Below are the code and all the weights of a small trained network. Each question names an input and a class and asks about switching units off, where a switched-off unit gives its printed mean instead of its output.

import numpy as np


def w(rows, s, z=0):
    codes = np.array(rows[::2]) - 128.0
    scale = np.full(codes.shape[1], s)
    scale[-1] = z or s
    return codes * scale


def f(y):
    return np.maximum(y, 0)


def log_softmax(a):
    a = a - a.max(-1, keepdims=True)
    return a - np.log(np.exp(a).sum(-1, keepdims=True))


def net(x, mask):
    res = np.array(x, float).reshape(1, 4) / 4 @ E
    y = f(res @ A[0][:, :-1].T + A[0][:, -1])
    res = res + np.where(mask, y, B[0][:, -1]) @ B[0][:, :-1]
    return log_softmax(res[-1] @ U[:, :-1].T + U[:, -1])


A, B = {}, {}
E = w([
[201,176,148,176],'x0',
[124,127,129,143],'x1',
[8,241,112,154],'x2',
[150,118,254,117],'x3',
],0.01)
A[0] = w([
[196,65,132,164,59],'N1',
[60,4,131,89,93],'N2',
[218,147,121,204,174],'N3',
[167,18,129,120,84],'N4',
[113,100,178,119,91],'N5',
[151,101,196,79,114],'N6',
[161,83,115,120,51],'N7',
[129,100,138,135,254],'N8',
[171,102,28,111,122],'N9',
[100,144,201,148,89],'N10',
[136,124,95,144,87],'N11',
[181,109,83,60,160],'N12',
],0.014,0.0079)
B[0] = w([
[115,163,88,128,221],'N1',
[139,95,118,1,234],'N2',
[111,90,137,18,248],'N3',
[92,180,100,164,255],'N4',
[122,91,101,143,169],'N5',
[137,59,129,153,227],'N6',
[93,134,69,115,171],'N7',
[134,153,223,185,241],'N8',
[126,41,136,144,212],'N9',
[89,86,41,104,187],'N10',
[122,96,103,122,144],'N11',
[117,185,152,162,217],'N12',
],0.026,0.0086)
U = w([
[2,241,49,153,87],'0',
[73,125,161,133,255],'1',
[162,150,102,33,120],'2',
[137,28,51,207,64],'3',
[161,171,179,157,139],'4',
[200,209,171,206,49],'5',
],0.0085,0.0091)

Each question gives the input, the list of numbers given to net, and the class t.
The units are the neurons (one row each of A and B). Each row of codes is followed by its name. A weight is (code - 128) times the scale printed after its matrix; where a second scale follows, it is the last column's (A, B and U).
mask holds one flag per neuron, in row order. A switched-off neuron (its flag False) gives its mean, the last column of its row in B, instead of its output. The means were averaged over made-up inputs and are rounded, as every weight is.
A unit's drop is (log p(t) with every unit on - log p(t) with that unit switched off) / (log p(t) with every unit on - log p(t) with every unit switched off).
The circuit of an input: a set's keep is (log p(t) with only the set's units on - log p(t) with every unit switched off) / (log p(t) with every unit on - log p(t) with every unit switched off). Starting from all 12 units, units are removed one at a time, each time the one whose removal leaves the highest keep (on an exact tie, the one counted first), for as long as the keep stays at least 0.8.
circuit, biggest first: the units of the circuit, biggest drop first
unit that matters most: the unit with the biggest drop
top k neurons: the k neurons with the biggest drops, biggest first
drop of u: that unit's drop, to one decimal
input [3,5,1,7], class 3: circuit, biggest first	N10, N6
input [8,6,4,2], class 2: circuit, biggest first	N3
input [6,-2,5,-1], class 2: circuit, biggest first	N4, N8
input [-6,-1,2,-2], class 2: top 2 neurons	N2, N4
input [5,-3,-5,-1], class 0: circuit, biggest first	N1, N4
input [4,8,4,-7], class 1: top 4 neurons	N6, N10, N2, N5
input [4,1,-8,8], class 0: top 2 neurons	N4, N1
input [-4,-4,1,-6], class 3: top 2 neurons	N9, N3
input [-7,4,-3,6], class 2: top 2 neurons	N2, N9
input [5,8,3,-7], class 1: top 2 neurons	N2, N6
input [-5,-8,3,-7], class 1: top 3 neurons	N6, N10, N5
input [2,0,-4,2], class 0: circuit, biggest first	N4, N1
input [5,7,-7,2], class 0: top 2 neurons	N4, N1
input [-4,5,-5,8], class 3: circuit, biggest first	N6
input [5,7,-6,8], class 3: top 3 neurons	N6, N5, N10
input [-7,-1,-2,-6], class 2: top 3 neurons	N2, N6, N5
input [2,-2,2,-4], class 3: circuit, biggest first	N2, N4
input [4,-5,-5,5], class 0: top 4 neurons	N4, N1, N9, N2
input [5,4,1,8], class 3: top 3 neurons	N10, N6, N2
input [7,-6,1,-7], class 2: unit that matters most	N3
input [1,-1,-1,-7], class 3: drop of N9	1.8
input [-4,-3,-2,5], class 3: drop of N9	-0.4
input [7,-5,5,-3], class 2: drop of N8	0.3
